Below is a small trained network, with its code and all its weights. Each question gives an input and a target symbol and asks what happens when units are switched off, that is, made to give their printed mean instead of their output.

import numpy as np


def w(rows, s, z=0):
    codes = np.array(rows[::2]) - 128.0
    scale = np.full(codes.shape[1], s)
    scale[-1] = z or s
    return codes * scale


def f(y):
    return np.maximum(y, 0)


def softmax(a):
    e = np.exp(a - a.max(-1, keepdims=True))
    return e / e.sum(-1, keepdims=True)


def log_softmax(a):
    a = a - a.max(-1, keepdims=True)
    return a - np.log(np.exp(a).sum(-1, keepdims=True))


def net(x, mask):
    ids = ['αβγεζθπ'.index(c) for c in x.split()]
    T = len(ids)
    res = E[ids] + P[:T]
    r = res
    for j in range(3):
        rows = slice(3 * j, 3 * j + 3)
        q, k, v = (r @ M[0][rows].T for M in (Q, K, V))
        z = softmax(np.where(np.tri(T) > 0, q @ k.T / 3**0.5, -1e9)) @ v
        o = O[0][rows]
        res = res + np.where(mask[j], z, o[:, -1]) @ o[:, :-1]
    y = f(res @ A[0][:, :-1].T + A[0][:, -1])
    res = res + np.where(mask[3:7], y, B[0][:, -1]) @ B[0][:, :-1]
    return log_softmax(res[-1] @ U[:, :-1].T + U[:, -1])


Q, K, V, O, A, B = {}, {}, {}, {}, {}, {}
E = w([
[44,170,122,51,172],'α',
[125,126,132,248,195],'β',
[120,111,200,89,94],'γ',
[250,198,179,142,128],'ε',
[4,135,136,103,168],'ζ',
[250,74,33,126,138],'θ',
[109,195,85,189,91],'π',
],0.018)
P = w([
[158,112,180,166,3],'0',
[218,153,181,120,199],'1',
[191,161,144,117,217],'2',
[195,83,112,77,104],'3',
[167,105,87,113,113],'4',
[221,55,174,64,91],'5',
[145,120,69,123,131],'6',
[193,15,201,57,41],'7',
[174,126,104,145,105],'8',
[219,152,91,149,127],'9',
[138,151,67,139,143],'10',
],0.0069)
Q[0] = w([
[140,48,162,235,48],'H0',
[64,122,156,149,144],'H0',
[163,42,24,79,81],'H0',
[124,118,127,167,228],'H1',
[135,148,198,47,155],'H1',
[95,89,152,84,145],'H1',
[158,83,88,127,250],'H2',
[24,237,199,148,99],'H2',
[98,238,254,62,226],'H2',
],0.008)
K[0] = w([
[107,52,175,64,152],'H0',
[82,178,111,156,166],'H0',
[135,128,65,1,221],'H0',
[123,111,140,157,53],'H1',
[150,83,140,49,98],'H1',
[193,115,110,109,174],'H1',
[152,59,180,150,143],'H2',
[22,111,89,166,120],'H2',
[49,105,56,37,69],'H2',
],0.0093)
V[0] = w([
[131,71,100,120,185],'H0',
[112,123,76,46,36],'H0',
[194,188,75,147,93],'H0',
[235,119,170,136,178],'H1',
[131,63,7,114,189],'H1',
[204,151,139,90,22],'H1',
[100,69,113,78,175],'H2',
[146,166,169,37,87],'H2',
[181,68,96,126,196],'H2',
],0.013)
O[0] = w([
[54,80,88,79,180,103],'H0',
[55,254,38,166,178,85],'H0',
[80,144,74,151,76,252],'H0',
[219,120,41,153,83,241],'H1',
[101,24,105,31,183,68],'H1',
[88,212,28,197,211,213],'H1',
[201,51,109,125,97,79],'H2',
[115,171,76,242,143,172],'H2',
[104,40,56,67,156,145],'H2',
],0.0084,0.011)
A[0] = w([
[68,174,187,113,2,55],'N0',
[171,123,86,241,172,153],'N1',
[64,203,205,59,225,5],'N2',
[203,234,141,12,181,166],'N3',
],0.0091,0.0021)
B[0] = w([
[11,41,118,199,165,155],'N0',
[182,141,160,75,166,251],'N1',
[255,214,157,27,79,135],'N2',
[66,165,42,53,38,146],'N3',
],0.0094,0.026)
U = w([
[47,150,170,43,104,49],'α',
[135,68,140,212,135,65],'β',
[39,96,164,125,83,254],'γ',
[148,90,133,121,1,48],'ε',
[131,45,230,115,192,158],'ζ',
[85,131,229,36,170,77],'θ',
[79,82,129,42,154,192],'π',
],0.0056,0.0043)

Each question gives the input, a string of symbols that net reads in full, and the target symbol t.
The units are the heads (3 rows each of Q, K, V and O) and the neurons (one row each of A and B). Each row of codes is followed by its name. A weight is (code - 128) times the scale printed after its matrix; where a second scale follows, it is the last column's (O, A, B and U).
mask holds one flag per unit, heads first, then neurons. A switched-off unit (its flag False) gives its mean, the last column of its rows in O or B, instead of its output. The means were averaged over made-up inputs and are rounded, as every weight is.
A unit's drop is (log p(t) with every unit on - log p(t) with that unit switched off) / (log p(t) with every unit on - log p(t) with every unit switched off).
The circuit of an input: a set's keep is (log p(t) with only the set's units on - log p(t) with every unit switched off) / (log p(t) with every unit on - log p(t) with every unit switched off). Starting from all 7 units, units are removed one at a time, each time the one whose removal leaves the highest keep (on an exact tie, the one counted first), for as long as the keep stays at least 0.8.
units of the circuit, in order: the units of the circuit, biggest drop first
unit that matters most: the unit with the biggest drop
top k neurons: the k neurons with the biggest drops, biggest first
which heads matter: for each layer, one digit per head in row order, 1 if its drop is at least 0.15 and else 0, layers parted by /
input ε π ε, target ε: unit that matters most -> N3
input ζ θ γ ζ ζ θ θ, target π: which heads matter -> 101
input ε ε ζ, target ε: which heads matter -> 111
input α ζ π γ α α, target γ: units of the circuit, in order -> H1, N1, N0
input π ζ π β ζ ε, target γ: top 3 neurons -> N0, N1, N3
input γ ζ ζ, target θ: units of the circuit, in order -> H0, N2
input ζ θ θ θ ζ ε, target π: units of the circuit, in order -> H2, H1
input π θ ε, target α: units of the circuit, in order -> N3, H2
input π θ ε ε ε ε ε π, target β: units of the circuit, in order -> H1, N3
input π ζ γ, target γ: top 3 neurons -> N0, N1, N3
input γ ε ε γ α, target ε: which heads matter -> 101
input γ γ θ θ, target π: units of the circuit, in order -> H2, H0
input ζ π α, target γ: top 2 neurons -> N0, N1
input θ θ ζ, target π: units of the circuit, in order -> H1
input ζ θ π π, target γ: which heads matter -> 010
input ε ζ ζ ε β ε ζ ε ζ, target ε: units of the circuit, in order -> H2, H1
input α α ε γ θ ζ ε ε ε ζ β, target ζ: units of the circuit, in order -> H0, H1
input π ζ π ζ, target γ: units of the circuit, in order -> N1, H1, N0
input ε θ ε, target ε: units of the circuit, in order -> N3, H1
input π γ π γ, target γ: unit that matters most -> N0
input θ θ π ε, target π: which heads matter -> 011
